Here is a tiny trained network, its code and every weight. The questions are about switching its units off for an input and a class, where a switched-off unit gives its printed mean instead of its output.

import numpy as np


def w(rows, s, z=0):
    codes = np.array(rows[::2]) - 128.0
    scale = np.full(codes.shape[1], s)
    scale[-1] = z or s
    return codes * scale


def norm(h):
    return h / np.sqrt((h * h).mean(-1, keepdims=True) + 1e-5)


def f(y):
    return np.maximum(y, 0)


def log_softmax(a):
    a = a - a.max(-1, keepdims=True)
    return a - np.log(np.exp(a).sum(-1, keepdims=True))


def net(x, mask):
    res = np.array(x, float).reshape(1, 6) / 4 @ E
    u = 0
    for l in range(4):
        y = f(norm(res) @ A[l][:, :-1].T + A[l][:, -1])
        res = res + np.where(mask[u : u + 5], y, B[l][:, -1]) @ B[l][:, :-1]
        u += 5
    return log_softmax(norm(res)[-1] @ U[:, :-1].T + U[:, -1])


A, B = {}, {}
E = w([
[135,120,128,126,111],'x0',
[149,131,1,86,127],'x1',
[126,145,135,126,162],'x2',
[110,139,116,160,96],'x3',
[121,143,125,145,117],'x4',
[50,97,94,168,125],'x5',
],0.0072)
A[0] = w([
[64,43,133,160,80,27],'0.n0',
[241,172,105,107,122,196],'0.n1',
[133,171,103,143,1,255],'0.n2',
[98,105,162,74,209,160],'0.n3',
[208,169,192,112,44,165],'0.n4',
],0.0079,0.0013)
B[0] = w([
[126,34,169,61,152,227],'0.n0',
[104,126,26,170,217,255],'0.n1',
[54,212,124,246,188,230],'0.n2',
[205,138,64,254,45,203],'0.n3',
[59,37,95,137,194,235],'0.n4',
],0.0061,0.0043)
A[1] = w([
[206,77,220,255,148,140],'1.n0',
[164,118,148,121,98,63],'1.n1',
[145,167,98,252,141,2],'1.n2',
[154,86,101,85,210,132],'1.n3',
[87,241,168,114,52,125],'1.n4',
],0.0071,0.00092)
B[1] = w([
[71,234,74,123,165,255],'1.n0',
[48,65,100,141,194,131],'1.n1',
[108,26,152,186,172,212],'1.n2',
[166,3,245,232,117,192],'1.n3',
[118,123,2,211,159,132],'1.n4',
],0.0063,0.0062)
A[2] = w([
[156,178,209,177,87,194],'2.n0',
[154,100,108,117,122,248],'2.n1',
[107,198,88,156,126,155],'2.n2',
[134,148,56,103,140,82],'2.n3',
[118,138,244,113,116,112],'2.n4',
],0.011,0.0014)
B[2] = w([
[101,231,102,61,79,190],'2.n0',
[140,207,123,156,55,199],'2.n1',
[181,172,191,170,116,253],'2.n2',
[80,176,91,70,85,199],'2.n3',
[111,203,1,167,128,211],'2.n4',
],0.009,0.0034)
A[3] = w([
[69,73,97,218,124,113],'3.n0',
[57,135,168,158,216,235],'3.n1',
[150,211,100,179,29,134],'3.n2',
[216,194,174,118,254,178],'3.n3',
[30,31,144,35,48,5],'3.n4',
],0.0051,0.0017)
B[3] = w([
[109,75,231,215,247,254],'3.n0',
[121,58,196,77,204,253],'3.n1',
[186,186,102,180,89,192],'3.n2',
[87,54,254,40,77,178],'3.n3',
[115,53,61,132,51,138],'3.n4',
],0.0073,0.0053)
U = w([
[115,248,83,135,122,206],'0',
[135,110,146,156,152,135],'1',
[116,52,144,85,147,170],'2',
[177,126,172,183,124,67],'3',
[132,109,145,149,116,191],'4',
[124,109,146,137,145,5],'5',
],0.013,0.0024)

Each question gives the input, the list of numbers given to net, and the class t.
The units are the neurons (one row each of A and B). Each row of codes is followed by its name. A weight is (code - 128) times the scale printed after its matrix; where a second scale follows, it is the last column's (A, B and U).
mask holds one flag per neuron, layer by layer. A switched-off neuron (its flag False) gives its mean, the last column of its row in B, instead of its output. The means were averaged over made-up inputs and are rounded, as every weight is.
A unit's drop is (log p(t) with every unit on - log p(t) with that unit switched off) / (log p(t) with every unit on - log p(t) with every unit switched off).
The circuit of an input: a set's keep is (log p(t) with only the set's units on - log p(t) with every unit switched off) / (log p(t) with every unit on - log p(t) with every unit switched off). Starting from the 12 units with the biggest drops (on a tie, the unit counted first), units are removed one at a time, each time the one whose removal leaves the highest keep (on an exact tie, the one counted first), for as long as the keep stays at least 0.8.
circuit, biggest first: the units of the circuit, biggest drop first
most important unit: the unit with the biggest drop
k most important neurons: the k neurons with the biggest drops, biggest first
drop of u: that unit's drop, to one decimal
input [-6,7,1,-4,0,0], class 0: most important unit : 2.n3
input [-2,-8,3,-4,6,-1], class 0: circuit, biggest first : (2.n0; 2.n4)
input [2,-8,3,-6,7,3], class 0: circuit, biggest first : (0.n1; 2.n0; 2.n4)
input [0,-5,0,-4,-8,-8], class 2: circuit, biggest first : (0.n4; 3.n3)
input [-1,-7,-4,7,2,0], class 0: circuit, biggest first : (2.n0; 2.n4)
input [-6,5,-6,3,6,-8], class 2: 2 most important neurons : (0.n4; 1.n2)
input [4,6,-3,-5,-1,3], class 0: 4 most important neurons : (1.n2; 0.n0; 0.n4; 2.n1)
input [3,-7,4,7,-3,3], class 0: 2 most important neurons : (0.n1; 2.n0)
input [0,6,-6,-6,-4,-5], class 0: 3 most important neurons : (1.n2; 2.n1; 0.n0)
input [1,3,-5,-5,-2,2], class 3: 2 most important neurons : (1.n3; 2.n1)
input [-1,-8,3,-8,5,4], class 0: 2 most important neurons : (0.n1; 2.n0)
input [4,3,-5,0,1,-8], class 2: drop of 0.n4 : 0.2
input [1,4,-3,-7,6,-7], class 2: drop of 3.n3 : 0.3
input [2,-5,4,3,-2,-3], class 0: circuit, biggest first : (2.n0)
input [1,-2,1,-3,3,-8], class 2: drop of 0.n1 : -0.1
